Where the symbols take the units:
z931: &>z854, !>z413, +>z130, $>z384
z315: &>z950, !>z389, +>z550, $>z427
z680: &>z634, !>z832, +>z648, $>z825
z967: &>z183, !>z881, +>z345, $>z134
z413: &>z855, !>z792, +>z251, $>z797
z765: &>z824, !>z454, +>z973, $>z294
z441: &>z181, !>z294, +>z544, $>z873
z881: &>z427, !>z200, +>z950, $>z522
z635: &>z522, !>z550, +>z427, $>z967
z389: &>z939, !>z130, +>z384, $>z534
z134: &>z71, !>z522, +>z923, $>z454
z923: &>z134, !>z635, +>z183, $>z210
z522: &>z345, !>z315, +>z635, $>z183
z648: &>z680, !>z915, +>z118, $>z792
z130: &>z931, !>z251, +>z797, $>z925
z550: &>z315, !>z384, +>z534, $>z881
z277: &>z694, !>z544, +>z873, $>z832
z792: &>z825, !>z139, +>z634, $>z759
z71: &>z210, !>z345, +>z134, $>z75
z534: &>z550, !>z925, +>z200, $>z950
z892: &>z803, !>z134, +>z75, $>z765
z139: &>z118, !>z277, +>z392, $>z680
z454: &>z75, !>z183, +>z210, $>z803
z384: &>z389, !>z797, +>z925, $>z200
z634: &>z792, !>z392, +>z680, $>z984
z875: &>z688, !>z973, +>z294, $>z544
z392: &>z139, !>z873, +>z832, $>z648
z737: &>z294, !>z892, +>z824, $>z688
z803: &>z973, !>z71, +>z892, $>z824
z939: &>z200, !>z931, +>z389, $>z550
z181: &>z724, !>z875, +>z441, $>z277
z210: &>z454, !>z967, +>z71, $>z892
z855: &>z660, !>z825, +>z413, $>z130
z75: &>z892, !>z923, +>z454, $>z973
z688: &>z678, !>z765, +>z875, $>z441
z873: &>z277, !>z678, +>z724, $>z915
z973: &>z765, !>z210, +>z803, $>z737
z200: &>z534, !>z854, +>z939, $>z315
z251: &>z413, !>z634, +>z759, $>z660
z544: &>z441, !>z737, +>z678, $>z724
z832: &>z392, !>z724, +>z915, $>z118
z118: &>z648, !>z694, +>z139, $>z634
z854: &>z925, !>z855, +>z931, $>z389
z925: &>z384, !>z660, +>z854, $>z939
z824: &>z737, !>z75, +>z765, $>z875
z915: &>z832, !>z181, +>z694, $>z139
z694: &>z915, !>z441, +>z277, $>z392
z797: &>z130, !>z759, +>z660, $>z854
z427: &>z635, !>z534, +>z881, $>z345
z950: &>z881, !>z939, +>z315, $>z635
z345: &>z967, !>z950, +>z522, $>z923
z183: &>z923, !>z427, +>z967, $>z71
z984: &>z759, !>z648, +>z825, $>z413
z759: &>z251, !>z680, +>z984, $>z855
z724: &>z873, !>z688, +>z181, $>z694
z825: &>z984, !>z118, +>z792, $>z251
z294: &>z875, !>z803, +>z737, $>z678
z660: &>z797, !>z984, +>z855, $>z931
z678: &>z544, !>z824, +>z688, $>z181

In the rows, 69 means zero.

The rows follow the links: the fewer symbols apart two units are, the more alike their rows tend to be.

Each row, then its unit:
65	65	80	91	57	65	40	84	70	5	74	63	87	84	54	96	91	58	68	50	60	72	91	47	69	56	80	84	74	84	59	61	77	40	77	97	72	68	70	72	69	63	79	85	52	74	70	66	35	54	91	49	66	42	62	81	64	98	108	86	79	68	50	84	78	54	54	86 -> z737
86	74	79	83	68	63	39	70	47	5	71	56	68	84	53	89	82	68	67	48	62	83	94	44	68	34	85	87	76	79	53	61	75	54	68	83	79	73	94	65	72	60	83	93	55	75	55	54	29	55	74	66	62	50	55	72	68	100	92	87	82	64	67	77	80	70	46	93 -> z803
64	76	67	47	75	71	106	78	69	122	49	74	59	69	78	61	42	89	89	85	79	70	50	110	77	71	63	47	61	65	66	71	56	71	57	58	74	53	70	75	75	77	55	65	95	58	68	79	91	77	45	110	68	101	67	59	74	33	36	61	61	60	77	56	58	63	75	50 -> z384
68	81	65	47	78	69	106	74	62	119	45	76	56	68	79	56	43	90	86	83	78	72	51	111	77	66	68	52	59	68	68	72	54	73	58	56	77	51	75	77	74	73	55	69	96	55	65	77	89	80	42	112	65	100	67	55	77	35	36	63	62	58	78	55	59	69	73	50 -> z389
82	83	68	46	80	67	99	65	50	111	45	69	49	72	77	54	39	92	83	79	76	81	57	104	78	51	72	55	59	67	63	73	55	79	55	56	84	52	88	72	77	71	59	76	93	55	54	68	77	79	36	114	63	98	62	54	76	41	30	68	66	55	87	53	63	77	65	54 -> z200
77	83	80	56	79	65	85	71	38	69	50	58	37	84	66	84	45	107	95	69	75	85	71	75	74	38	71	53	68	66	46	63	63	71	47	65	88	62	98	55	92	74	72	96	78	73	55	62	52	62	33	123	70	90	51	62	72	51	32	70	70	53	78	62	65	61	54	80 -> z881
73	84	82	59	78	67	85	75	39	62	50	59	41	88	64	90	46	105	99	67	75	86	70	76	75	38	71	54	68	70	43	63	65	63	49	73	87	59	97	58	95	75	74	97	75	75	56	66	50	60	36	123	69	90	51	65	71	53	37	72	72	52	73	63	64	55	52	84 -> z427
82	85	78	53	82	67	90	65	37	81	49	59	35	81	69	76	42	105	91	71	74	86	68	79	73	39	71	54	67	64	50	65	62	76	50	60	89	64	99	58	92	75	69	93	80	70	53	62	58	67	33	122	69	92	51	61	75	50	30	69	70	53	82	59	62	67	53	76 -> z950
79	59	58	84	63	68	36	54	82	43	92	69	89	59	68	56	96	34	36	61	60	62	78	42	62	83	74	95	75	69	85	75	77	78	87	67	55	86	58	75	46	59	75	54	52	70	73	61	68	71	100	13	67	39	81	73	66	102	106	71	75	83	71	79	82	88	74	73 -> z724
73	61	62	85	60	64	37	70	81	31	81	73	103	66	62	63	97	37	46	57	56	65	85	59	67	71	86	97	72	81	80	69	73	54	90	81	60	68	62	84	45	54	71	60	59	60	69	66	55	68	102	24	59	41	78	72	68	103	117	80	79	77	60	79	84	76	68	67 -> z544
87	81	73	68	71	58	57	79	40	31	47	63	72	88	61	75	65	77	74	52	61	90	87	85	78	23	99	85	67	87	53	64	61	48	68	84	88	46	102	85	66	52	71	97	79	51	45	59	31	64	61	90	51	67	54	59	74	84	86	95	80	49	73	67	79	70	42	72 -> z71

Each walk starts at a row. The symbols on each line, taken left to right, move it on to the next unit.
Answer with the unit's row; about right is enough.
start 79	59	60	86	62	67	37	56	81	42	87	71	93	61	65	55	97	36	38	60	59	63	80	48	61	76	79	95	75	75	85	74	78	69	87	73	57	82	61	78	45	55	74	54	53	65	70	61	64	71	101	13	60	38	79	73	64	103	110	76	76	81	70	79	82	86	71	72
! ! & + $ & $
70	61	65	88	57	64	37	79	82	25	78	74	102	70	61	71	95	39	51	51	57	66	85	62	68	68	85	95	73	84	76	68	74	47	90	86	61	65	62	86	46	54	71	65	61	60	66	69	52	64	101	28	59	38	74	73	67	102	119	84	77	74	57	80	82	70	64	67
+ ! + $ $ !
71	68	81	88	64	65	39	77	59	2	74	58	75	85	54	95	85	65	70	47	60	75	93	39	67	46	79	84	77	81	55	60	78	48	72	90	76	72	83	64	75	63	84	91	50	79	65	59	32	51	80	57	66	47	60	80	66	98	97	85	81	67	57	81	78	57	49	94
start 92	77	75	74	71	56	45	68	39	13	63	58	67	85	57	77	76	73	63	49	59	89	91	57	72	26	96	87	71	81	55	63	69	59	69	81	86	65	103	71	67	55	81	96	65	62	47	52	27	58	66	75	56	56	55	67	70	96	86	90	82	59	73	73	81	75	44	83
$ ! + &
92	80	72	69	72	56	52	74	39	26	51	62	73	87	58	76	69	73	71	50	58	91	89	78	77	22	100	88	68	84	52	64	64	49	67	81	88	54	106	81	64	52	74	97	74	53	45	56	30	63	63	84	51	64	54	61	72	87	87	93	82	52	75	69	79	75	43	74
! + ! $
69	85	83	61	75	65	85	82	41	58	49	59	47	90	63	95	49	104	101	63	72	84	75	78	76	37	73	55	68	73	44	60	64	56	50	77	89	57	97	59	95	74	73	100	78	72	60	67	45	59	40	121	69	89	50	68	71	53	44	75	71	50	68	64	65	51	49	81
start 66	82	84	64	72	64	81	89	42	52	46	62	53	92	61	96	50	100	101	60	72	84	76	83	76	36	75	56	67	76	42	59	64	49	53	82	88	50	94	64	90	72	71	100	79	68	58	70	46	58	44	121	68	85	50	68	72	54	52	80	74	50	62	65	65	49	50	80
& $ $ & $ &
78	71	80	84	65	62	40	74	51	2	72	57	70	84	54	92	84	68	69	47	60	81	93	39	69	39	82	86	76	79	53	62	76	53	70	89	77	74	88	62	74	62	84	92	51	77	59	55	29	52	76	62	67	46	58	76	68	98	92	86	79	63	62	79	78	65	48	95
! ! ! & !
84	84	69	45	81	65	95	63	43	106	47	66	43	73	75	56	39	96	82	77	76	83	60	96	77	45	75	57	61	64	59	71	56	83	53	55	86	58	95	68	80	71	63	81	92	58	54	66	71	77	34	115	64	97	60	52	76	43	31	66	68	54	87	52	63	79	63	59
start 69	81	82	65	69	62	81	91	45	47	44	64	59	92	59	93	53	96	99	60	69	85	77	87	77	34	80	61	67	81	43	57	61	42	56	85	90	46	94	70	84	69	70	100	80	64	55	69	39	57	48	118	65	83	50	66	71	56	59	84	74	48	64	66	67	47	47	78
! $ + & $
69	82	82	65	68	64	77	94	46	45	41	66	64	94	58	93	55	93	94	58	68	85	77	90	79	32	86	62	66	85	44	59	61	37	59	87	89	44	94	75	80	67	71	100	80	59	53	72	38	57	49	112	60	81	51	63	73	60	66	85	75	48	65	65	71	50	46	73
+ + ! & + +
85	84	71	48	83	64	95	61	39	96	50	63	39	74	74	59	42	98	85	76	77	85	60	91	77	43	75	57	63	64	55	71	59	82	51	55	86	59	99	66	84	70	66	83	86	64	52	63	67	72	32	116	65	95	58	54	76	49	29	67	68	55	89	55	63	77	60	66
start 86	81	77	68	72	56	62	86	44	34	44	66	73	90	60	79	63	81	80	52	62	87	85	92	82	24	98	80	68	88	50	62	60	44	68	85	90	44	102	86	65	57	69	95	81	53	44	62	33	63	58	98	51	71	51	60	74	76	83	93	81	50	70	64	76	64	43	69
$ $ $ & !
90	77	77	79	68	59	42	66	41	11	65	56	66	83	55	82	78	73	65	49	59	86	93	49	69	28	91	90	74	81	51	64	74	57	69	81	85	71	100	67	70	56	82	94	59	68	52	50	26	58	69	69	60	51	57	72	71	100	89	89	82	60	72	76	80	73	44	90
+ & $ + $ +
67	68	80	92	59	65	40	81	66	4	72	59	80	85	55	98	88	61	70	48	61	74	93	42	65	52	79	83	77	81	56	59	78	44	77	91	73	71	77	67	70	63	82	88	51	78	66	64	34	54	85	54	67	44	61	82	63	99	102	86	80	69	53	83	79	55	52	91
start 60	65	76	92	57	63	39	86	76	9	74	68	93	80	55	92	92	53	65	49	61	70	90	52	68	61	81	85	73	86	64	61	75	40	82	96	67	65	65	76	61	62	78	78	56	71	69	68	38	56	97	46	64	42	67	80	65	99	113	85	80	70	50	84	78	54	57	81
+ & $ & &
77	59	60	85	60	66	37	63	80	36	82	70	99	60	64	60	96	34	38	57	58	65	82	55	65	75	82	97	73	81	83	71	75	63	91	77	56	75	63	83	44	54	73	58	58	62	68	63	60	70	103	17	59	38	78	73	68	102	115	79	75	79	66	78	85	84	70	67
! ! $ $
63	62	73	91	58	66	40	85	80	14	74	71	97	78	55	87	95	47	61	51	56	69	90	56	69	62	82	89	74	87	67	64	76	38	85	95	67	63	63	82	55	58	73	76	56	66	69	67	44	60	99	38	61	41	70	78	65	98	117	87	78	71	50	84	81	58	60	76
start 94	80	73	73	71	56	49	71	38	22	56	58	70	87	57	73	73	71	65	48	57	91	91	67	74	23	98	88	72	83	52	64	67	55	70	80	87	58	106	78	64	52	76	97	70	57	44	53	30	59	64	78	52	57	56	64	74	92	86	92	83	55	74	70	83	76	42	78
$ ! $ ! +
73	83	79	66	70	59	72	93	45	42	41	66	71	93	58	89	57	86	91	56	66	87	83	93	80	29	91	67	68	84	46	61	61	38	63	88	90	42	97	80	73	62	68	100	83	56	50	68	38	59	56	109	56	80	52	65	73	64	73	89	79	49	63	66	72	54	44	72
$ & ! + $
78	84	78	66	71	58	66	89	43	37	41	66	73	90	57	83	59	84	85	52	63	87	87	93	82	27	96	74	67	88	48	62	61	38	65	86	91	40	97	84	69	57	69	96	83	52	46	65	35	60	57	103	53	75	53	62	73	71	79	94	80	48	68	66	76	58	44	69
start 55	74	68	50	75	73	107	79	72	124	51	77	59	67	78	66	43	89	90	86	80	66	48	105	75	79	57	44	59	63	67	69	59	70	58	60	72	54	62	69	77	77	56	64	91	63	72	83	94	78	46	108	70	98	68	60	71	30	33	56	59	63	71	58	55	59	79	53
& & $ $ +
87	85	73	50	80	65	90	61	36	86	51	59	35	78	71	67	42	101	86	74	74	84	64	85	75	41	73	55	64	63	53	70	60	81	48	58	87	63	99	60	88	72	69	88	82	66	52	61	64	70	30	120	68	93	56	57	76	48	29	68	67	55	88	55	65	72	56	72
! + $ +
75	82	66	44	81	67	102	68	55	117	45	72	53	70	77	55	41	89	83	82	77	76	54	109	78	59	71	54	57	65	64	73	56	77	56	56	80	51	86	76	72	70	56	73	95	55	58	72	83	78	39	114	62	100	65	56	76	39	35	65	65	55	82	54	61	72	68	51
